[128 = 0]
[133 124 155 140 192 229 123 130 131 144 140  34 122  78 159 173 113 108
 170 114 107 132  97 182 118 117 139  24 129 122 146 130 132 126 122 143
 133 131 127 152 115  57 150 153 136 129 104 109 134 109 112 104 148 125
 183 134  63 113 123 133 137 124 151 112 152  87 113 136 121 145 150  87
 152 144 123 154 124 102 142 126 125 122 104 130  42  89 146 116 129 107
 176 142 168] -> <63>
[117 134 138 142 178 171 122  76 136 155 145 255 134 135 114  76 101 137
  89 133 182 149 114 120 127 128 128 144 102 138 117 124 129 122 137 136
 126 138 123 132 129 157 145 122  56 128 116 127 154 146 141 119 120  93
  64 126 175 140 147 146 171 129 122 124 106 159 121 112 144  81 160 119
 173 131 122 149 124 148 132 139 164 138 135 123 240 147 171 142 121 157
 133 127 126] -> <62>
[131 128 131 128 133 112 122 129 133 129 130 105 130 110 143 142 124 126
 147 126 129 112 127 130 126 125 134  81 127 122 138 128 129 131 125 129
 129 129 131 137 122 103 128 131 145 128 133 130 125 119 117 112 131 133
 124 129 115 124 122 126 115 127 134 124 138 113 124 132 134 145 133 122
 128 130 129 134 128 108 131 131 120 125 118 133  63 104 137 121 130 122
 141 130 131] -> <62>
[112 130 139 143 173 255 116  91 121 143 141 199 133 148 115  79 103 131
  79 123 168 146 123 110 118 137 125 137  77 144 122 124 123 117 139 129
 127 134 120 126 126 154 143 109  72 125 115 125 148 137 142 119 116 120
 114 133 166 139 145 140 142 119 134 130 112 158 123  91 129  67 155 130
 175 127 131 128 122 151 134 145 168 137 149 125 172 145 156 141 118 155
 149 126 127] -> <62>
[126 132 131 138 156  96 133 109 145 153 145 239 134 123 117 107 122 139
 113 137 176 145 108 126 134 117 133 149 110 129 124 130 131 126 131 149
 126 140 130 141 131 148 145 128 106 131 131 129 142 143 137 124 136 104
   1 125 169 140 146 149 171 132 112 131 118 150 127 136 162  89 158 134
 173 127 117 152 122 136 123 121 139 135 134 120 231 123 142 134 127 145
 137 130 127] -> <62>
[140 134 123 126 134   9 141 140 154 158 144 220 127 107 131 125 132 135
 136 138 125 132 132 134 138 110 138 126 134 125 122 133 137 133 128 154
 127 143 136 143 129 127 124 142 138 134 132 132 128 127 125 128 138  99
   1 113 166 137 135 148 163 137 103 125 133 129 130 164 165 106 135 122
 139 138 111 148 125 119 122 113 107 131 116 125 220 104 138 130 137 121
 119 132 132] -> <62>
[ 97 129 159 166 212 255 101  67 108 142 151 139 138 158 115  66  87 126
  71 114 220 161  94 126 107 149 127 120  56 152 120 117 113 108 142 126
 127 129 108 112 118 141 172 101   2 122  96 116 169 152 150 104 120 115
 156 154 117 145 153 144 150 100 163 128  96 182 121  60 111  52 179 110
 221 124 137 124 121 171 145 150 203 143 155 123 173 143 183 146 104 165
 183 124 145] -> <62>
[132 123 137 141 161 202 125 129 129 132 134  12 120  96 142 149 108 118
 185 127 130 126 106 177 120 121 134  72 123 126 135 129 127 134 122 121
 130 129 126 142 122  97 140 139 160 127 112 128 131 107 112 117 139 139
 188 134  81 122 123 127 117 122 153 122 137  98 124 127 121 153 140  99
 147 133 127 126 126 111 131 125 135 124 118 133  34  99 125 123 125 111
 162 137 161] -> <63>
[106 136 149 145 188 255 104  76 117 157 145 238 140 140 138  69 102 132
  63 115 184 151 119 124 113 140 125 132  75 149 122 119 125 116 138 137
 127 132 116 118 119 157 146 111  20 125 106 106 156 159 145 110 118 102
 122 137 156 137 147 149 159 115 135 122 116 152 119 104 127  65 169 110
 184 132 129 143 123 152 141 148 182 140 146 123 243 149 191 150 106 164
 157 125 129] -> <62>
[108 133 139 143 169 209 111  91 123 155 136 242 140 143 113  82 106 135
  79 120 187 152 122 108 118 130 128 127  87 143 120 122 127 117 140 143
 127 136 122 117 125 138 142 108  49 125 117 116 149 149 146 113 119 102
  84 133 172 139 148 147 157 119 132 125 113 161 120  98 133  60 163 119
 187 129 127 138 120 149 135 146 168 141 143 124 220 144 177 148 117 164
 137 132 127] -> <62>
[136 123 153 132 210  60 115 149 147 168 158 211 134  47 170 165 117 117
 170 111  78 134 122 120 105  85 142   9 124 129 152 135 154 130 119 165
 136 143 141 159 113  86 140 171 145 134  95 105 125 115 105  99 150 108
   1 106 197 117 123 153 173 146 111 119 186  87  97 161 133 141 150  80
 193 163 112 176 113  96 154 138 110 116  94 122  75  84 147 132 135 116
 149 139 162] -> <63>
[133 125 154 136 203 214 112 144 130 143 143  83 129  61 167 173 108 108
 171 109  97 132 106 164 111 115 140   6 133 132 150 130 142 128 121 146
 135 132 134 146 114  63 151 159 136 130  95 102 133 115 108 102 140 122
 144 123 110 119 117 134 142 130 141 113 169  84 106 139 112 130 152  78
 155 157 121 159 121  99 154 134 139 123  94 130  27  90 157 126 128 109
 169 138 167] -> <63>
